Below are the code and all the weights of a small trained network. Each question names an input and a class and asks about switching units off, where a switched-off unit gives its printed mean instead of its output.

import numpy as np


def w(rows, s, z=0):
    codes = np.array(rows[::2]) - 128.0
    scale = np.full(codes.shape[1], s)
    scale[-1] = z or s
    return codes * scale


def norm(h):
    return h / np.sqrt((h * h).mean(-1, keepdims=True) + 1e-5)


def f(y):
    return np.maximum(y, 0)


def log_softmax(a):
    a = a - a.max(-1, keepdims=True)
    return a - np.log(np.exp(a).sum(-1, keepdims=True))


def net(x, mask):
    res = np.array(x, float).reshape(1, 7) / 4 @ E
    u = 0
    for l in range(3):
        y = f(norm(res) @ A[l][:, :-1].T + A[l][:, -1])
        res = res + np.where(mask[u : u + 4], y, B[l][:, -1]) @ B[l][:, :-1]
        u += 4
    return log_softmax(norm(res)[-1] @ U[:, :-1].T + U[:, -1])


A, B = {}, {}
E = w([
[50,178,19],'x0',
[172,159,41],'x1',
[179,49,191],'x2',
[246,45,168],'x3',
[133,159,98],'x4',
[79,39,209],'x5',
[185,254,135],'x6',
],0.0067)
A[0] = w([
[190,85,153,254],'0.n0',
[49,18,143,140],'0.n1',
[196,246,162,218],'0.n2',
[126,103,17,131],'0.n3',
],0.012,0.0022)
B[0] = w([
[254,12,161,225],'0.n0',
[203,75,41,248],'0.n1',
[125,76,31,254],'0.n2',
[3,197,50,204],'0.n3',
],0.0065,0.0063)
A[1] = w([
[71,243,255,253],'1.n0',
[243,38,165,191],'1.n1',
[142,73,165,19],'1.n2',
[79,85,114,26],'1.n3',
],0.0099,0.0051)
B[1] = w([
[166,99,12,158],'1.n0',
[142,8,104,255],'1.n1',
[154,155,148,142],'1.n2',
[112,56,130,134],'1.n3',
],0.014,0.0094)
A[2] = w([
[63,173,157,211],'2.n0',
[110,128,119,2],'2.n1',
[6,110,214,233],'2.n2',
[229,82,40,47],'2.n3',
],0.011,0.0056)
B[2] = w([
[197,38,88,166],'2.n0',
[234,127,91,128],'2.n1',
[135,17,2,161],'2.n2',
[123,28,147,254],'2.n3',
],0.0096,0.0064)
U = w([
[158,140,168,22],'0',
[135,58,101,249],'1',
[101,140,16,196],'2',
[59,153,141,2],'3',
[197,13,129,206],'4',
[42,111,159,96],'5',
[105,200,176,2],'6',
[50,206,249,2],'7',
],0.013,0.0056)

Each question gives the input, the list of numbers given to net, and the class t.
The units are the neurons (one row each of A and B). Each row of codes is followed by its name. A weight is (code - 128) times the scale printed after its matrix; where a second scale follows, it is the last column's (A, B and U).
mask holds one flag per neuron, layer by layer. A switched-off neuron (its flag False) gives its mean, the last column of its row in B, instead of its output. The means were averaged over made-up inputs and are rounded, as every weight is.
A unit's drop is (log p(t) with every unit on - log p(t) with that unit switched off) / (log p(t) with every unit on - log p(t) with every unit switched off).
The circuit of an input: a set's keep is (log p(t) with only the set's units on - log p(t) with every unit switched off) / (log p(t) with every unit on - log p(t) with every unit switched off). Starting from all 12 units, units are removed one at a time, each time the one whose removal leaves the highest keep (on an exact tie, the one counted first), for as long as the keep stays at least 0.8.
circuit, biggest first: the units of the circuit, biggest drop first
top k neurons: the k neurons with the biggest drops, biggest first
drop when u is switched off: that unit's drop, to one decimal
input [7,5,0,5,3,-6,-2], class 2: circuit, biggest first	[1.n1 0.n3]
input [-1,1,6,-7,3,2,7], class 2: circuit, biggest first	[0.n0 1.n1]
input [3,6,-5,5,4,-3,-3], class 2: top 2 neurons	[1.n1 0.n3]
input [2,-1,3,-6,-4,0,2], class 2: top 3 neurons	[1.n1 0.n0 1.n0]
input [8,-1,0,3,-6,-3,8], class 2: circuit, biggest first	[1.n1 0.n0]
input [7,-7,2,1,6,7,7], class 2: circuit, biggest first	[0.n0 1.n1]
input [0,4,4,-7,-6,5,7], class 2: top 2 neurons	[0.n0 1.n1]
input [1,-7,0,-1,-3,-1,7], class 2: top 4 neurons	[0.n0 1.n1 0.n1 2.n3]
input [1,3,-5,4,0,0,5], class 2: circuit, biggest first	[1.n1 0.n0]
input [-1,8,-4,-3,-8,-2,-1], class 2: drop when 0.n2 is switched off	0.0
input [4,3,7,-6,7,4,8], class 2: drop when 0.n0 is switched off	0.1
input [6,0,5,2,6,-6,-4], class 2: drop when 0.n3 is switched off	0.3
